Here is a tiny trained network, its code and every weight. The questions are about switching its units off for an input and a class, where a switched-off unit gives its printed mean instead of its output.

import numpy as np


def w(rows, s, z=0):
    codes = np.array(rows[::2]) - 128.0
    scale = np.full(codes.shape[1], s)
    scale[-1] = z or s
    return codes * scale


def f(y):
    return np.maximum(y, 0)


def log_softmax(a):
    a = a - a.max(-1, keepdims=True)
    return a - np.log(np.exp(a).sum(-1, keepdims=True))


def net(x, mask):
    res = np.array(x, float).reshape(1, 8) / 4 @ E
    y = f(res @ A[0][:, :-1].T + A[0][:, -1])
    res = res + np.where(mask, y, B[0][:, -1]) @ B[0][:, :-1]
    return log_softmax(res[-1] @ U[:, :-1].T + U[:, -1])


A, B = {}, {}
E = w([
[122,123,129,124,124],'x0',
[19,118,177,138,255],'x1',
[121,126,131,130,121],'x2',
[184,76,238,251,111],'x3',
[149,48,166,33,145],'x4',
[111,222,237,46,91],'x5',
[134,132,129,132,133],'x6',
[128,124,126,128,128],'x7',
],0.0069)
A[0] = w([
[183,75,248,212,116,35],'neuron 1',
[82,207,175,69,119,105],'neuron 2',
[116,63,158,79,184,215],'neuron 3',
[201,143,100,123,109,24],'neuron 4',
[77,254,96,199,116,210],'neuron 5',
[194,113,77,130,33,36],'neuron 6',
[160,121,106,122,42,3],'neuron 7',
[60,117,148,150,201,3],'neuron 8',
[90,174,45,51,158,1],'neuron 9',
[97,74,76,189,136,37],'neuron 10',
[156,124,96,108,122,1],'neuron 11',
[126,177,132,167,228,179],'neuron 12',
[127,192,247,126,88,91],'neuron 13',
[50,114,147,140,160,17],'neuron 14',
[136,46,42,169,179,29],'neuron 15',
[161,92,185,191,143,56],'neuron 16',
[163,65,89,154,145,47],'neuron 17',
[176,85,144,74,147,235],'neuron 18',
],0.0093,0.0069)
B[0] = w([
[2,145,15,58,128,225],'neuron 1',
[198,69,98,114,207,203],'neuron 2',
[138,145,164,210,68,231],'neuron 3',
[79,252,199,79,127,144],'neuron 4',
[153,19,155,157,67,255],'neuron 5',
[118,222,227,140,148,189],'neuron 6',
[108,234,243,67,158,151],'neuron 7',
[116,239,213,43,147,160],'neuron 8',
[36,128,43,58,86,181],'neuron 9',
[206,63,158,101,213,165],'neuron 10',
[68,193,137,94,161,129],'neuron 11',
[112,182,203,179,69,209],'neuron 12',
[203,68,88,98,221,205],'neuron 13',
[128,218,214,86,72,149],'neuron 14',
[195,118,133,65,210,187],'neuron 15',
[41,156,61,61,87,181],'neuron 16',
[179,119,125,54,197,164],'neuron 17',
[149,86,139,239,59,224],'neuron 18',
],0.0093,0.0081)
U = w([
[137,246,252,65,137,26],'0',
[50,138,35,39,118,57],'1',
[224,84,149,59,249,2],'2',
[157,127,141,163,97,236],'3',
[153,127,136,160,101,229],'4',
[165,130,140,159,97,221],'5',
[163,68,172,168,47,67],'6',
[157,138,142,173,124,211],'7',
],0.011,0.0084)

Each question gives the input, the list of numbers given to net, and the class t.
The units are the neurons (one row each of A and B). Each row of codes is followed by its name. A weight is (code - 128) times the scale printed after its matrix; where a second scale follows, it is the last column's (A, B and U).
mask holds one flag per neuron, in row order. A switched-off neuron (its flag False) gives its mean, the last column of its row in B, instead of its output. The means were averaged over made-up inputs and are rounded, as every weight is.
A unit's drop is (log p(t) with every unit on - log p(t) with that unit switched off) / (log p(t) with every unit on - log p(t) with every unit switched off).
The circuit of an input: a set's keep is (log p(t) with only the set's units on - log p(t) with every unit switched off) / (log p(t) with every unit on - log p(t) with every unit switched off). Starting from the 12 units with the biggest drops (on a tie, the unit counted first), units are removed one at a time, each time the one whose removal leaves the highest keep (on an exact tie, the one counted first), for as long as the keep stays at least 0.8.
circuit, biggest first: the units of the circuit, biggest drop first
most important unit: the unit with the biggest drop
top k neurons: the k neurons with the biggest drops, biggest first
drop of u: that unit's drop, to one decimal
input [2,-4,8,-6,8,-4,-2,-5], class 4: circuit, biggest first => neuron 18
input [-6,7,-3,1,-1,2,4,2], class 0: top 4 neurons => neuron 8; neuron 14; neuron 12; neuron 18
input [-2,3,-3,6,-2,-7,6,4], class 2: top 2 neurons => neuron 10; neuron 15
input [0,-8,-2,-8,-5,5,-4,-1], class 0: top 4 neurons => neuron 6; neuron 7; neuron 1; neuron 4
input [-1,-7,7,5,-1,2,-4,-5], class 0: circuit, biggest first => neuron 6; neuron 7
input [1,4,-5,8,-3,-2,-2,1], class 1: top 2 neurons => neuron 1; neuron 16
input [8,-8,6,-6,-6,5,-2,3], class 0: top 2 neurons => neuron 7; neuron 6
input [-4,5,8,-2,7,6,1,1], class 4: top 2 neurons => neuron 3; neuron 18
input [1,8,2,4,-7,2,-7,-3], class 0: top 2 neurons => neuron 8; neuron 14
input [-6,7,1,-2,8,3,-6,0], class 6: top 3 neurons => neuron 18; neuron 3; neuron 6
input [-6,8,-4,-6,-5,-6,4,8], class 0: top 3 neurons => neuron 8; neuron 12; neuron 14
input [-4,6,-3,-1,4,7,2,-5], class 2: top 3 neurons => neuron 2; neuron 13; neuron 6
input [-3,2,1,2,1,-6,-4,1], class 2: top 4 neurons => neuron 15; neuron 10; neuron 17; neuron 5
input [6,8,-1,7,5,0,0,0], class 0: most important unit => neuron 8
input [-5,7,6,8,-1,5,1,5], class 1: top 2 neurons => neuron 1; neuron 16
input [-5,-8,4,5,-6,-4,-7,1], class 0: top 2 neurons => neuron 6; neuron 7
input [4,-3,2,-6,-6,-8,2,-8], class 2: circuit, biggest first => neuron 15; neuron 10
input [2,-2,-7,4,3,8,-1,-2], class 2: drop of neuron 2 => 0.1
input [-4,3,2,-1,6,7,-6,1], class 2: drop of neuron 2 => 0.8
input [5,-8,4,5,1,8,-7,2], class 0: drop of neuron 7 => 1.3
input [4,-5,-1,6,-5,7,3,-7], class 2: circuit, biggest first => neuron 13
